Below are the code and all the weights of a small trained network. Each question names an input and a target symbol and asks about switching units off, where a switched-off unit gives its printed mean instead of its output.

import numpy as np


def w(rows, s, z=0):
    codes = np.array(rows[::2]) - 128.0
    scale = np.full(codes.shape[1], s)
    scale[-1] = z or s
    return codes * scale


def norm(h):
    return h / np.sqrt((h * h).mean(-1, keepdims=True) + 1e-5)


def f(y):
    return y / 2 * (1 + np.tanh(0.7978845608 * (y + 0.044715 * y**3)))


def softmax(a):
    e = np.exp(a - a.max(-1, keepdims=True))
    return e / e.sum(-1, keepdims=True)


def log_softmax(a):
    a = a - a.max(-1, keepdims=True)
    return a - np.log(np.exp(a).sum(-1, keepdims=True))


def net(x, mask):
    ids = ['ΘΛΣΦΨαβγδεζμ'.index(c) for c in x.split()]
    T = len(ids)
    res = E[ids] + P[:T]
    u = 0
    for l in range(2):
        q, k, v = (norm(res) @ M[l].T for M in (Q, K, V))
        z = softmax(np.where(np.tri(T) > 0, q @ k.T / 4**0.5, -1e9)) @ v
        res = res + np.where(mask[u], z, O[l][:, -1]) @ O[l][:, :-1]
        u += 1
        y = f(norm(res) @ A[l][:, :-1].T + A[l][:, -1])
        res = res + np.where(mask[u : u + 8], y, B[l][:, -1]) @ B[l][:, :-1]
        u += 8
    return log_softmax(norm(res)[-1] @ U[:, :-1].T + U[:, -1])


Q, K, V, O, A, B = {}, {}, {}, {}, {}, {}
E = w([
[60,160,110,88,91,134,79,126],'Θ',
[80,192,140,131,78,145,130,140],'Λ',
[154,70,151,135,242,148,131,94],'Σ',
[209,157,48,101,133,115,204,113],'Φ',
[134,67,153,188,199,147,186,92],'Ψ',
[166,104,49,103,143,49,154,74],'α',
[73,87,106,205,179,183,96,109],'β',
[202,187,114,59,175,83,119,101],'γ',
[156,114,156,86,109,63,201,51],'δ',
[65,186,118,158,85,115,102,128],'ε',
[139,203,125,77,199,86,196,141],'ζ',
[105,126,122,153,162,249,123,130],'μ',
],0.019)
P = w([
[236,75,113,131,71,83,113,254],'0',
[87,190,88,70,92,71,162,101],'1',
[70,174,97,71,106,87,160,77],'2',
[112,194,94,105,120,106,147,79],'3',
[126,189,103,126,132,137,125,73],'4',
[123,179,123,137,149,161,119,36],'5',
[129,208,118,169,143,189,116,20],'6',
[118,166,146,155,176,192,124,29],'7',
],0.0094)
Q[0] = w([
[167,219,109,109,199,92,147,3],'L0H0',
[26,174,190,184,115,181,85,158],'L0H0',
[84,115,112,143,67,166,17,161],'L0H0',
[111,220,83,179,114,134,198,22],'L0H0',
],0.05)
K[0] = w([
[151,95,188,196,209,228,88,113],'L0H0',
[178,154,193,129,62,71,121,253],'L0H0',
[172,85,65,99,61,70,106,224],'L0H0',
[203,89,130,195,123,191,143,136],'L0H0',
],0.043)
V[0] = w([
[73,106,104,129,193,75,28,129],'L0H0',
[103,101,146,252,109,30,141,95],'L0H0',
[98,134,124,198,168,158,213,168],'L0H0',
[129,187,222,107,148,81,111,168],'L0H0',
],0.028)
O[0] = w([
[221,138,198,193,168,140,67,112,9],'L0H0',
[129,5,163,86,153,190,101,149,206],'L0H0',
[105,104,187,41,112,59,83,242,133],'L0H0',
[100,133,173,190,192,178,185,122,98],'L0H0',
],0.019,0.012)
A[0] = w([
[87,186,55,151,156,192,97,191,99],'L0N0',
[37,134,96,170,79,204,28,154,84],'L0N1',
[254,79,66,107,217,57,151,68,81],'L0N2',
[84,150,160,143,171,118,180,177,27],'L0N3',
[210,136,129,89,223,38,180,126,38],'L0N4',
[92,129,143,174,140,192,72,166,113],'L0N5',
[71,184,175,183,103,145,54,184,119],'L0N6',
[218,103,131,97,178,84,189,159,1],'L0N7',
],0.035,0.0075)
B[0] = w([
[167,162,131,151,104,115,70,162,211],'L0N0',
[139,171,206,121,77,166,120,131,246],'L0N1',
[171,72,156,12,84,131,130,204,194],'L0N2',
[156,141,197,121,185,124,166,255,160],'L0N3',
[152,164,201,108,10,151,193,110,171],'L0N4',
[59,137,80,102,122,86,198,117,247],'L0N5',
[60,128,58,110,167,184,62,130,162],'L0N6',
[179,95,138,212,117,123,34,74,154],'L0N7',
],0.032,0.011)
Q[1] = w([
[145,117,202,149,183,118,41,130],'L1H0',
[130,41,236,147,163,103,37,137],'L1H0',
[91,144,142,152,161,217,107,157],'L1H0',
[214,94,1,85,103,45,141,88],'L1H0',
],0.05)
K[1] = w([
[154,133,191,130,185,145,87,144],'L1H0',
[169,65,173,165,176,155,71,137],'L1H0',
[117,149,87,133,156,171,149,168],'L1H0',
[140,164,71,112,99,50,151,3],'L1H0',
],0.066)
V[1] = w([
[104,109,130,162,126,121,124,129],'L1H0',
[126,100,123,173,108,114,128,145],'L1H0',
[113,51,101,251,62,69,122,170],'L1H0',
[122,168,144,69,169,155,142,106],'L1H0',
],0.013)
O[1] = w([
[139,107,118,79,133,147,151,115,38],'L1H0',
[122,135,133,97,142,135,127,128,45],'L1H0',
[92,151,118,1,111,157,133,104,8],'L1H0',
[167,101,135,209,131,107,130,134,224],'L1H0',
],0.0067,0.0016)
A[1] = w([
[128,97,49,131,158,91,79,145,109],'L1N0',
[80,45,158,122,164,107,253,69,71],'L1N1',
[233,118,131,108,173,77,136,88,100],'L1N2',
[171,98,171,122,125,109,125,104,108],'L1N3',
[99,102,136,157,110,177,137,129,2],'L1N4',
[116,154,141,126,135,146,95,120,121],'L1N5',
[100,122,87,141,203,151,103,152,58],'L1N6',
[182,72,110,128,167,70,89,126,115],'L1N7',
],0.064,0.011)
B[1] = w([
[213,96,72,112,177,147,223,155,149],'L1N0',
[36,175,235,36,139,200,239,49,254],'L1N1',
[57,183,63,61,217,205,16,171,139],'L1N2',
[214,120,155,188,98,156,169,76,146],'L1N3',
[64,90,77,206,106,152,108,176,165],'L1N4',
[124,95,126,117,148,93,163,130,138],'L1N5',
[109,109,186,130,71,87,47,41,130],'L1N6',
[15,142,185,171,130,1,154,141,146],'L1N7',
],0.043,0.06)
U = w([
[146,68,84,113,136,105,79,50,195],'Θ',
[170,184,112,216,160,122,127,76,177],'Λ',
[228,90,161,148,71,173,124,111,175],'Σ',
[195,120,35,99,160,144,190,148,179],'Φ',
[122,65,152,162,136,31,186,136,101],'Ψ',
[111,41,134,12,117,150,96,201,25],'α',
[122,147,202,153,152,87,20,101,158],'β',
[143,166,79,114,214,165,50,122,224],'γ',
[72,136,158,82,149,180,191,76,134],'δ',
[75,75,89,191,85,182,119,179,128],'ε',
[163,201,176,150,161,167,159,254,1],'ζ',
[111,205,86,103,30,72,120,131,74],'μ',
],0.0085,0.0043)

Each question gives the input, a string of symbols that net reads in full, and the target symbol t.
The units are the heads (4 rows each of Q, K, V and O) and the neurons (one row each of A and B). Each row of codes is followed by its name. A weight is (code - 128) times the scale printed after its matrix; where a second scale follows, it is the last column's (O, A, B and U).
mask holds one flag per unit, layer by layer, with each layer's heads first. A switched-off unit (its flag False) gives its mean, the last column of its rows in O or B, instead of its output. The means were averaged over made-up inputs and are rounded, as every weight is.
A unit's drop is (log p(t) with every unit on - log p(t) with that unit switched off) / (log p(t) with every unit on - log p(t) with every unit switched off).
The circuit of an input: a set's keep is (log p(t) with only the set's units on - log p(t) with every unit switched off) / (log p(t) with every unit on - log p(t) with every unit switched off). Starting from the 12 units with the biggest drops (on a tie, the unit counted first), units are removed one at a time, each time the one whose removal leaves the highest keep (on an exact tie, the one counted first), for as long as the keep stays at least 0.8.
circuit, biggest first: the units of the circuit, biggest drop first
most important unit: the unit with the biggest drop
k most important neurons: the k neurons with the biggest drops, biggest first
k most important neurons of layer l: the k neurons of layer l with the biggest drops, biggest first
drop when u is switched off: that unit's drop, to one decimal
input μ ε ζ Φ β Φ Θ ε, target Φ: most important neuron -> [L1N0]
input ζ ε δ ε α β, target β: 2 most important neurons of layer 1 -> [L1N6; L1N1]
input Ψ ε ε ζ α Φ, target Ψ: 2 most important neurons of layer 1 -> [L1N7; L1N1]
input Ψ Λ Θ α ε ε ζ β, target α: circuit, biggest first -> [L0H0; L1N1]
input μ β Φ ε Λ δ Λ Φ, target β: 2 most important neurons -> [L1N7; L1N1]
input Φ ε α ε Θ Λ μ, target μ: circuit, biggest first -> [L1N1; L0H0; L1N4]
input Λ ε ε δ β ε α ζ, target β: 4 most important neurons of layer 1 -> [L1N1; L1N7; L1N2; L1N3]
input ζ δ ε Φ δ Ψ ε ε, target β: 4 most important neurons -> [L1N6; L0N6; L1N1; L0N3]
input δ Φ ε Φ, target Φ: circuit, biggest first -> [L0H0; L1N1; L1N0; L0N1]
input ζ ε Σ Σ ε Ψ μ, target β: 4 most important neurons -> [L1N6; L0N6; L1N1; L0N3]
input Λ Φ ε γ Λ, target ζ: 2 most important neurons -> [L1N1; L0N3]
input ε δ Σ γ ζ, target Σ: circuit, biggest first -> [L1N1; L1N3; L0H0]
input Σ δ ε α ε Φ, target Σ: 2 most important neurons -> [L0N4; L1N1]
input δ ε ε ε ε ε ε, target ε: circuit, biggest first -> [L1N1]
input Σ ε δ μ Ψ β ε ε, target Θ: 3 most important neurons -> [L0N6; L1N6; L1N1]
input Σ Ψ ζ Λ ζ, target Ψ: 2 most important neurons of layer 1 -> [L1N7; L1N1]
input Σ ε ε ζ γ, target Σ: 3 most important neurons -> [L0N4; L1N1; L1N3]
input Θ ε β Φ Λ ε, target γ: 2 most important neurons -> [L1N2; L1N1]
input β ε Ψ δ ε Λ, target Ψ: 2 most important neurons -> [L1N7; L1N1]
input ε ε ε ε Ψ Φ, target Ψ: most important unit -> L1N7
input α γ δ δ Ψ δ β, target Σ: 2 most important neurons of layer 0 -> [L0N2; L0N1]
input Λ ε β, target ζ: 2 most important neurons -> [L1N1; L0N3]
input δ Λ Θ, target ε: drop when L0H0 is switched off -> 0.6
input γ ε Φ ε ε δ ε, target Λ: drop when L0H0 is switched off -> 0.7
input δ ε ε ζ, target ζ: drop when L0N4 is switched off -> 0.2
input Ψ β ζ, target β: drop when L1N6 is switched off -> 0.0
